Below is a small trained network, with its code and all its weights. Each question gives an input and a target symbol and asks what happens when units are switched off, that is, made to give their printed mean instead of their output.

import numpy as np


def w(rows, s, z=0):
    codes = np.array(rows[::2]) - 128.0
    scale = np.full(codes.shape[1], s)
    scale[-1] = z or s
    return codes * scale


def softmax(a):
    e = np.exp(a - a.max(-1, keepdims=True))
    return e / e.sum(-1, keepdims=True)


def log_softmax(a):
    a = a - a.max(-1, keepdims=True)
    return a - np.log(np.exp(a).sum(-1, keepdims=True))


def net(x, mask):
    ids = ['Γβζλξστ'.index(c) for c in x.split()]
    T = len(ids)
    res = E[ids] + P[:T]
    u = 0
    for l in range(3):
        r = res
        for j in range(3):
            rows = slice(4 * j, 4 * j + 4)
            q, k, v = (r @ M[l][rows].T for M in (Q, K, V))
            z = softmax(np.where(np.tri(T) > 0, q @ k.T / 4**0.5, -1e9)) @ v
            o = O[l][rows]
            res = res + np.where(mask[u + j], z, o[:, -1]) @ o[:, :-1]
        u += 3
    return log_softmax(res[-1] @ U[:, :-1].T + U[:, -1])


Q, K, V, O = {}, {}, {}, {}
E = w([
[110,109,133,162,95,104],'Γ',
[94,65,168,154,141,134],'β',
[196,66,91,59,118,95],'ζ',
[136,97,149,117,139,82],'λ',
[161,156,98,117,151,88],'ξ',
[118,109,115,132,99,251],'σ',
[93,139,77,147,168,85],'τ',
],0.018)
P = w([
[25,114,114,96,127,69],'0',
[203,100,157,150,255,146],'1',
[200,170,200,84,95,165],'2',
[67,139,147,132,82,38],'3',
[145,53,88,163,193,103],'4',
[88,86,109,60,203,228],'5',
[113,116,212,121,44,55],'6',
[136,62,55,187,147,136],'7',
],0.013)
Q[0] = w([
[7,87,116,79,156,153],'0.h0',
[128,92,95,105,167,67],'0.h0',
[129,65,159,123,165,117],'0.h0',
[146,95,93,63,106,254],'0.h0',
[150,97,58,129,120,108],'0.h1',
[74,202,100,140,109,136],'0.h1',
[184,108,115,162,135,144],'0.h1',
[152,80,119,170,109,137],'0.h1',
[121,108,144,76,154,84],'0.h2',
[62,54,95,179,108,112],'0.h2',
[159,144,90,97,82,133],'0.h2',
[212,156,155,130,81,116],'0.h2',
],0.0094)
K[0] = w([
[166,140,251,132,113,152],'0.h0',
[161,127,137,34,103,56],'0.h0',
[129,47,163,139,104,108],'0.h0',
[165,116,98,127,62,209],'0.h0',
[109,174,157,131,127,131],'0.h1',
[107,95,120,161,173,110],'0.h1',
[47,142,81,144,120,64],'0.h1',
[150,138,152,99,79,107],'0.h1',
[104,142,149,111,62,97],'0.h2',
[171,117,152,158,132,103],'0.h2',
[123,69,125,98,134,113],'0.h2',
[100,79,50,94,152,87],'0.h2',
],0.011)
V[0] = w([
[51,173,196,143,72,170],'0.h0',
[76,86,89,137,154,156],'0.h0',
[135,147,142,198,49,222],'0.h0',
[174,154,175,77,152,111],'0.h0',
[134,107,174,124,187,148],'0.h1',
[57,145,165,90,184,138],'0.h1',
[126,217,154,57,104,102],'0.h1',
[96,167,254,122,22,30],'0.h1',
[71,96,49,95,49,93],'0.h2',
[148,83,143,113,88,69],'0.h2',
[151,93,179,100,229,163],'0.h2',
[217,91,126,59,15,167],'0.h2',
],0.0067)
O[0] = w([
[136,105,88,92,42,73,54],'0.h0',
[202,48,206,86,169,80,148],'0.h0',
[163,131,123,151,162,42,2],'0.h0',
[87,186,147,103,96,148,136],'0.h0',
[180,131,237,3,51,153,132],'0.h1',
[117,138,166,132,130,147,150],'0.h1',
[38,248,43,181,155,111,123],'0.h1',
[50,154,159,188,159,70,148],'0.h1',
[68,54,108,159,125,164,177],'0.h2',
[114,140,148,98,98,159,181],'0.h2',
[148,156,140,84,115,78,144],'0.h2',
[79,148,74,139,82,100,96],'0.h2',
],0.0064,0.0065)
Q[1] = w([
[45,234,127,193,192,207],'1.h0',
[162,161,70,82,2,59],'1.h0',
[153,136,109,74,136,201],'1.h0',
[104,153,73,163,93,165],'1.h0',
[154,204,74,177,143,127],'1.h1',
[158,156,149,205,161,21],'1.h1',
[80,194,117,152,6,112],'1.h1',
[159,240,142,74,39,193],'1.h1',
[213,95,101,87,148,111],'1.h2',
[116,107,34,159,212,188],'1.h2',
[110,107,141,148,144,156],'1.h2',
[85,56,149,109,207,93],'1.h2',
],0.0065)
K[1] = w([
[115,224,129,254,145,135],'1.h0',
[135,141,133,5,56,144],'1.h0',
[129,86,159,141,153,187],'1.h0',
[188,208,152,168,195,177],'1.h0',
[147,122,107,131,136,191],'1.h1',
[206,64,147,160,142,107],'1.h1',
[178,81,150,74,86,95],'1.h1',
[107,85,154,46,86,114],'1.h1',
[70,135,144,140,63,134],'1.h2',
[203,178,127,73,83,96],'1.h2',
[169,185,243,149,117,138],'1.h2',
[107,54,100,51,93,102],'1.h2',
],0.0072)
V[1] = w([
[9,129,130,39,101,147],'1.h0',
[189,89,96,122,92,134],'1.h0',
[27,180,110,152,167,129],'1.h0',
[83,102,67,134,81,98],'1.h0',
[71,147,177,206,83,54],'1.h1',
[209,104,113,141,125,243],'1.h1',
[123,72,149,66,70,162],'1.h1',
[84,199,171,20,29,123],'1.h1',
[111,54,254,101,67,109],'1.h2',
[33,180,143,121,88,57],'1.h2',
[112,192,61,82,190,223],'1.h2',
[202,229,167,188,134,173],'1.h2',
],0.0075)
O[1] = w([
[154,206,143,125,91,24,187],'1.h0',
[62,107,129,124,102,135,110],'1.h0',
[225,103,118,91,133,133,144],'1.h0',
[131,102,66,108,42,92,128],'1.h0',
[128,152,108,204,150,221,102],'1.h1',
[87,2,131,141,144,158,114],'1.h1',
[142,121,169,162,51,120,161],'1.h1',
[131,182,164,96,91,106,49],'1.h1',
[218,171,194,149,80,212,218],'1.h2',
[176,205,58,137,125,96,103],'1.h2',
[94,125,194,103,144,67,117],'1.h2',
[70,155,193,90,172,193,1],'1.h2',
],0.007,0.0081)
Q[2] = w([
[172,180,71,161,202,81],'2.h0',
[60,162,237,129,155,94],'2.h0',
[206,51,154,66,178,197],'2.h0',
[160,179,134,190,84,83],'2.h0',
[97,85,2,182,76,121],'2.h1',
[122,141,129,89,110,95],'2.h1',
[160,155,124,218,88,39],'2.h1',
[115,122,138,160,207,153],'2.h1',
[160,103,56,153,160,209],'2.h2',
[148,80,71,122,56,82],'2.h2',
[104,99,183,139,137,78],'2.h2',
[132,104,57,76,179,154],'2.h2',
],0.0086)
K[2] = w([
[155,78,125,124,151,107],'2.h0',
[101,223,128,117,75,135],'2.h0',
[138,103,152,94,173,188],'2.h0',
[135,140,79,144,131,87],'2.h0',
[61,116,133,140,148,126],'2.h1',
[133,169,129,133,117,135],'2.h1',
[124,161,137,248,104,133],'2.h1',
[121,110,155,107,104,156],'2.h1',
[85,137,115,156,139,155],'2.h2',
[170,95,144,139,115,150],'2.h2',
[170,106,72,90,117,90],'2.h2',
[112,153,110,170,115,139],'2.h2',
],0.013)
V[2] = w([
[127,187,81,84,235,89],'2.h0',
[50,84,93,84,102,44],'2.h0',
[112,68,144,130,213,147],'2.h0',
[217,103,120,148,148,86],'2.h0',
[172,214,47,181,33,144],'2.h1',
[108,41,13,200,116,60],'2.h1',
[25,32,112,210,57,161],'2.h1',
[137,102,66,76,154,90],'2.h1',
[171,143,195,91,218,209],'2.h2',
[254,144,207,135,142,109],'2.h2',
[176,156,42,117,132,53],'2.h2',
[128,203,148,106,161,73],'2.h2',
],0.0071)
O[2] = w([
[159,184,165,146,111,158,98],'2.h0',
[164,156,140,24,166,123,83],'2.h0',
[112,173,108,166,159,136,154],'2.h0',
[132,171,72,163,46,112,254],'2.h0',
[87,149,137,137,122,189,170],'2.h1',
[62,195,104,196,216,110,218],'2.h1',
[59,48,156,95,248,122,107],'2.h1',
[46,216,194,217,169,46,154],'2.h1',
[183,174,137,192,139,85,73],'2.h2',
[126,10,177,198,182,122,227],'2.h2',
[197,53,52,31,120,141,216],'2.h2',
[255,140,135,128,134,124,93],'2.h2',
],0.0056,0.0099)
U = w([
[167,95,104,220,164,3,103],'Γ',
[215,26,112,161,199,168,152],'β',
[84,162,81,212,96,142,120],'ζ',
[85,122,173,105,124,183,189],'λ',
[155,134,114,167,46,96,1],'ξ',
[154,223,174,135,117,132,240],'σ',
[167,98,112,68,103,113,100],'τ',
],0.005,0.0036)

Each question gives the input, a string of symbols that net reads in full, and the target symbol t.
The units are the heads (4 rows each of Q, K, V and O). Each row of codes is followed by its name. A weight is (code - 128) times the scale printed after its matrix; where a second scale follows, it is the last column's (O and U).
mask holds one flag per head, layer by layer. A switched-off head (its flag False) gives its mean, the last column of its rows in O, instead of its output. The means were averaged over made-up inputs and are rounded, as every weight is.
A unit's drop is (log p(t) with every unit on - log p(t) with that unit switched off) / (log p(t) with every unit on - log p(t) with every unit switched off).
The circuit of an input: a set's keep is (log p(t) with only the set's units on - log p(t) with every unit switched off) / (log p(t) with every unit on - log p(t) with every unit switched off). Starting from all 9 units, units are removed one at a time, each time the one whose removal leaves the highest keep (on an exact tie, the one counted first), for as long as the keep stays at least 0.8.
circuit, biggest first: the units of the circuit, biggest drop first
unit that matters most: the unit with the biggest drop
which heads matter: for each layer, one digit per head in row order, 1 if its drop is at least 0.15 and else 0, layers parted by /
drop of u: that unit's drop, to one decimal
input ζ τ ζ λ, target τ: which heads matter -> 001 / 101 / 101
input β σ λ λ, target β: circuit, biggest first -> 2.h2, 2.h1, 1.h2, 0.h1
input ζ σ Γ, target λ: circuit, biggest first -> 1.h2
input Γ ζ ζ τ β λ ξ, target ζ: circuit, biggest first -> 2.h1, 1.h2, 0.h1, 1.h0
input Γ ζ ζ τ ζ τ, target λ: circuit, biggest first -> 0.h0, 1.h2
input β τ β, target ξ: which heads matter -> 011 / 001 / 110
input τ λ ζ τ β τ σ, target Γ: circuit, biggest first -> 0.h0, 0.h2, 2.h2
input τ β τ β, target Γ: circuit, biggest first -> 0.h2, 2.h2, 0.h0
input β Γ ζ, target ξ: circuit, biggest first -> 2.h0, 1.h2, 2.h1, 0.h1
input ζ Γ τ β, target τ: which heads matter -> 001 / 100 / 101
input λ ζ ξ ξ, target ξ: which heads matter -> 010 / 111 / 110
input β τ σ, target ξ: which heads matter -> 111 / 001 / 110
input ξ Γ ξ Γ, target σ: which heads matter -> 010 / 011 / 100
input τ Γ Γ ζ ζ ξ ζ, target Γ: circuit, biggest first -> 0.h1, 2.h1, 1.h2
input λ σ τ λ Γ ξ λ, target ξ: unit that matters most -> 1.h1
input β ζ τ, target ξ: which heads matter -> 010 / 001 / 110
input Γ λ λ, target ζ: which heads matter -> 110 / 011 / 110
input τ τ τ, target β: which heads matter -> 101 / 101 / 000
input ξ Γ ξ β, target σ: which heads matter -> 010 / 011 / 100
input τ τ ζ Γ ζ Γ σ, target Γ: unit that matters most -> 0.h2
input σ β τ τ β σ ξ, target λ: which heads matter -> 110 / 111 / 001
input λ ζ ξ σ Γ τ τ, target ξ: which heads matter -> 010 / 111 / 110
input σ τ λ τ λ ξ, target σ: which heads matter -> 101 / 010 / 101
input ξ ζ λ, target τ: which heads matter -> 111 / 101 / 011
input ξ ζ ζ ξ Γ ζ Γ, target σ: drop of 1.h1 -> 0.6
input σ τ τ ζ ζ λ β, target λ: drop of 0.h1 -> 0.2
input τ σ Γ, target β: unit that matters most -> 0.h2
